Here is a tiny trained network, its code and every weight. The questions are about switching its units off for an input and a class, where a switched-off unit gives its printed mean instead of its output.

import numpy as np


def w(rows, s, z=0):
    codes = np.array(rows[::2]) - 128.0
    scale = np.full(codes.shape[1], s)
    scale[-1] = z or s
    return codes * scale


def f(y):
    return y / 2 * (1 + np.tanh(0.7978845608 * (y + 0.044715 * y**3)))


def log_softmax(a):
    a = a - a.max(-1, keepdims=True)
    return a - np.log(np.exp(a).sum(-1, keepdims=True))


def net(x, mask):
    res = np.array(x, float).reshape(1, 3) / 4 @ E
    y = f(res @ A[0][:, :-1].T + A[0][:, -1])
    res = res + np.where(mask, y, B[0][:, -1]) @ B[0][:, :-1]
    return log_softmax(res[-1] @ U[:, :-1].T + U[:, -1])


A, B = {}, {}
E = w([
[194,255,151,86],'x0',
[191,105,72,4],'x1',
[28,171,186,19],'x2',
],0.0091)
A[0] = w([
[78,83,69,126,4],'n0',
[172,224,121,139,75],'n1',
[60,162,96,168,61],'n2',
[106,140,145,159,166],'n3',
[82,194,177,210,5],'n4',
[66,108,151,175,2],'n5',
[145,186,162,164,50],'n6',
[10,120,191,67,241],'n7',
[94,110,117,19,201],'n8',
[118,166,163,206,96],'n9',
[212,84,127,119,116],'n10',
[65,19,89,147,79],'n11',
[136,83,149,135,47],'n12',
[114,166,73,136,14],'n13',
[206,117,41,172,137],'n14',
[113,72,160,155,32],'n15',
[202,130,108,221,115],'n16',
[233,31,123,241,121],'n17',
[180,107,65,77,81],'n18',
[83,56,107,132,87],'n19',
],0.012,0.0034)
B[0] = w([
[197,177,87,81,148],'n0',
[206,168,115,27,174],'n1',
[76,77,105,93,149],'n2',
[98,100,195,105,152],'n3',
[93,63,9,59,185],'n4',
[115,102,89,44,161],'n5',
[178,77,123,45,154],'n6',
[95,255,170,164,230],'n7',
[39,117,122,91,204],'n8',
[82,93,119,34,180],'n9',
[54,116,142,88,166],'n10',
[201,205,156,17,199],'n11',
[171,182,82,109,132],'n12',
[146,116,136,94,121],'n13',
[39,155,231,77,203],'n14',
[221,108,108,33,150],'n15',
[70,183,177,76,211],'n16',
[62,202,169,120,248],'n17',
[57,100,97,101,173],'n18',
[187,201,145,72,169],'n19',
],0.0073,0.014)
U = w([
[67,211,139,148,112],'0',
[203,182,96,59,139],'1',
[90,134,77,75,179],'2',
[106,200,191,247,235],'3',
[223,138,62,191,5],'4',
[129,32,105,215,5],'5',
],0.011,0.0035)

Each question gives the input, the list of numbers given to net, and the class t.
The units are the neurons (one row each of A and B). Each row of codes is followed by its name. A weight is (code - 128) times the scale printed after its matrix; where a second scale follows, it is the last column's (A, B and U).
mask holds one flag per neuron, in row order. A switched-off neuron (its flag False) gives its mean, the last column of its row in B, instead of its output. The means were averaged over made-up inputs and are rounded, as every weight is.
A unit's drop is (log p(t) with every unit on - log p(t) with that unit switched off) / (log p(t) with every unit on - log p(t) with every unit switched off).
The circuit of an input: a set's keep is (log p(t) with only the set's units on - log p(t) with every unit switched off) / (log p(t) with every unit on - log p(t) with every unit switched off). Starting from the 12 units with the biggest drops (on a tie, the unit counted first), units are removed one at a time, each time the one whose removal leaves the highest keep (on an exact tie, the one counted first), for as long as the keep stays at least 0.8.
units of the circuit, in order: the units of the circuit, biggest drop first
most important unit: the unit with the biggest drop
top k neurons: the k neurons with the biggest drops, biggest first
drop when u is switched off: that unit's drop, to one decimal
input [2,4,6], class 0: most important unit -> n7
input [5,7,-6], class 2: top 2 neurons -> [n7, n18]
input [0,3,7], class 0: top 2 neurons -> [n7, n8]
input [8,-7,6], class 1: units of the circuit, in order -> [n1, n6]
input [4,8,-5], class 2: units of the circuit, in order -> [n18, n10]
input [1,-3,0], class 3: top 2 neurons -> [n11, n8]
input [-7,7,1], class 1: top 2 neurons -> [n11, n19]
input [-3,6,6], class 0: top 2 neurons -> [n7, n4]
input [0,-6,5], class 2: top 2 neurons -> [n4, n17]
input [2,6,6], class 0: top 2 neurons -> [n7, n4]
input [-5,-7,5], class 2: top 2 neurons -> [n4, n5]
input [-8,7,0], class 1: top 3 neurons -> [n11, n19, n0]
input [-7,-4,-6], class 1: top 2 neurons -> [n11, n15]
input [-4,3,-7], class 0: most important unit -> n17
input [0,-4,0], class 2: top 3 neurons -> [n7, n4, n17]
input [-5,0,-5], class 0: top 2 neurons -> [n17, n14]
input [-2,-1,2], class 3: drop when n1 is switched off -> 0.1
input [2,-2,-1], class 3: drop when n15 is switched off -> 0.2
input [6,-7,6], class 2: drop when n4 is switched off -> 0.6
input [8,-4,-3], class 1: units of the circuit, in order -> [n1]
